Below is a small trained network, with its code and all its weights. Each question gives an input and a class and asks what happens when units are switched off, that is, made to give their printed mean instead of their output.

import numpy as np


def w(rows, s, z=0):
    codes = np.array(rows[::2]) - 128.0
    scale = np.full(codes.shape[1], s)
    scale[-1] = z or s
    return codes * scale


def norm(h):
    return h / np.sqrt((h * h).mean(-1, keepdims=True) + 1e-5)


def f(y):
    return np.maximum(y, 0)


def log_softmax(a):
    a = a - a.max(-1, keepdims=True)
    return a - np.log(np.exp(a).sum(-1, keepdims=True))


def net(x, mask):
    res = np.array(x, float).reshape(1, 6) / 4 @ E
    u = 0
    for l in range(2):
        y = f(norm(res) @ A[l][:, :-1].T + A[l][:, -1])
        res = res + np.where(mask[u : u + 6], y, B[l][:, -1]) @ B[l][:, :-1]
        u += 6
    return log_softmax(norm(res)[-1] @ U[:, :-1].T + U[:, -1])


A, B = {}, {}
E = w([
[44,151,132],'x0',
[190,142,61],'x1',
[195,206,176],'x2',
[174,60,114],'x3',
[73,73,194],'x4',
[161,65,255],'x5',
],0.0065)
A[0] = w([
[191,60,153,138],'0.n0',
[115,136,9,200],'0.n1',
[216,86,115,252],'0.n2',
[127,138,96,37],'0.n3',
[167,95,65,29],'0.n4',
[116,75,70,249],'0.n5',
],0.016,0.0016)
B[0] = w([
[160,242,138,227],'0.n0',
[118,59,68,255],'0.n1',
[248,151,197,237],'0.n2',
[113,119,101,154],'0.n3',
[61,94,182,190],'0.n4',
[188,54,193,203],'0.n5',
],0.014,0.0071)
A[1] = w([
[130,178,64,182],'1.n0',
[89,140,70,119],'1.n1',
[135,152,56,145],'1.n2',
[159,83,135,158],'1.n3',
[120,121,131,72],'1.n4',
[108,103,250,252],'1.n5',
],0.017,0.0035)
B[1] = w([
[63,72,110,153],'1.n0',
[140,156,70,155],'1.n1',
[112,139,5,155],'1.n2',
[96,88,209,175],'1.n3',
[138,124,137,129],'1.n4',
[26,153,114,251],'1.n5',
],0.014,0.012)
U = w([
[179,90,2,189],'0',
[188,48,143,177],'1',
[147,105,110,6],'2',
[220,211,233,127],'3',
[60,163,140,230],'4',
[161,133,111,1],'5',
],0.015,0.0079)

Each question gives the input, the list of numbers given to net, and the class t.
The units are the neurons (one row each of A and B). Each row of codes is followed by its name. A weight is (code - 128) times the scale printed after its matrix; where a second scale follows, it is the last column's (A, B and U).
mask holds one flag per neuron, layer by layer. A switched-off neuron (its flag False) gives its mean, the last column of its row in B, instead of its output. The means were averaged over made-up inputs and are rounded, as every weight is.
A unit's drop is (log p(t) with every unit on - log p(t) with that unit switched off) / (log p(t) with every unit on - log p(t) with every unit switched off).
The circuit of an input: a set's keep is (log p(t) with only the set's units on - log p(t) with every unit switched off) / (log p(t) with every unit on - log p(t) with every unit switched off). Starting from all 12 units, units are removed one at a time, each time the one whose removal leaves the highest keep (on an exact tie, the one counted first), for as long as the keep stays at least 0.8.
circuit, biggest first: the units of the circuit, biggest drop first
unit that matters most: the unit with the biggest drop
k most important neurons: the k neurons with the biggest drops, biggest first
k most important neurons of layer l: the k neurons of layer l with the biggest drops, biggest first
drop of u: that unit's drop, to one decimal
input [-8,2,-5,7,1,-2], class 3: circuit, biggest first => [0.n2]
input [-7,0,0,-4,8,3], class 3: 3 most important neurons => [0.n0; 0.n4; 0.n1]
input [4,8,1,5,-5,-5], class 1: circuit, biggest first => [0.n5; 0.n4; 1.n5]
input [-1,5,2,8,7,-5], class 1: circuit, biggest first => [0.n1; 0.n2]
input [0,5,-6,-1,-4,0], class 1: 2 most important neurons => [0.n1; 0.n5]
input [-4,-5,-8,-1,-1,-8], class 1: 2 most important neurons => [0.n5; 1.n5]
input [7,1,-6,2,0,-3], class 1: 2 most important neurons => [0.n5; 1.n5]
input [-3,-3,-2,4,4,1], class 3: 2 most important neurons of layer 0 => [0.n0; 0.n4]
input [-6,6,-3,6,0,-3], class 1: 2 most important neurons => [0.n1; 0.n4]
input [7,8,-5,7,5,-8], class 1: 2 most important neurons of layer 0 => [0.n5; 0.n4]
input [6,5,-3,-3,4,-8], class 0: drop of 1.n5 => 0.1
input [-6,-1,-1,2,7,1], class 3: drop of 0.n0 => 0.2
input [-1,5,1,8,8,-7], class 1: drop of 0.n0 => 0.0
input [-1,5,-2,3,0,-5], class 1: drop of 0.n1 => 0.1
input [7,0,-5,-4,5,-7], class 0: unit that matters most => 1.n5
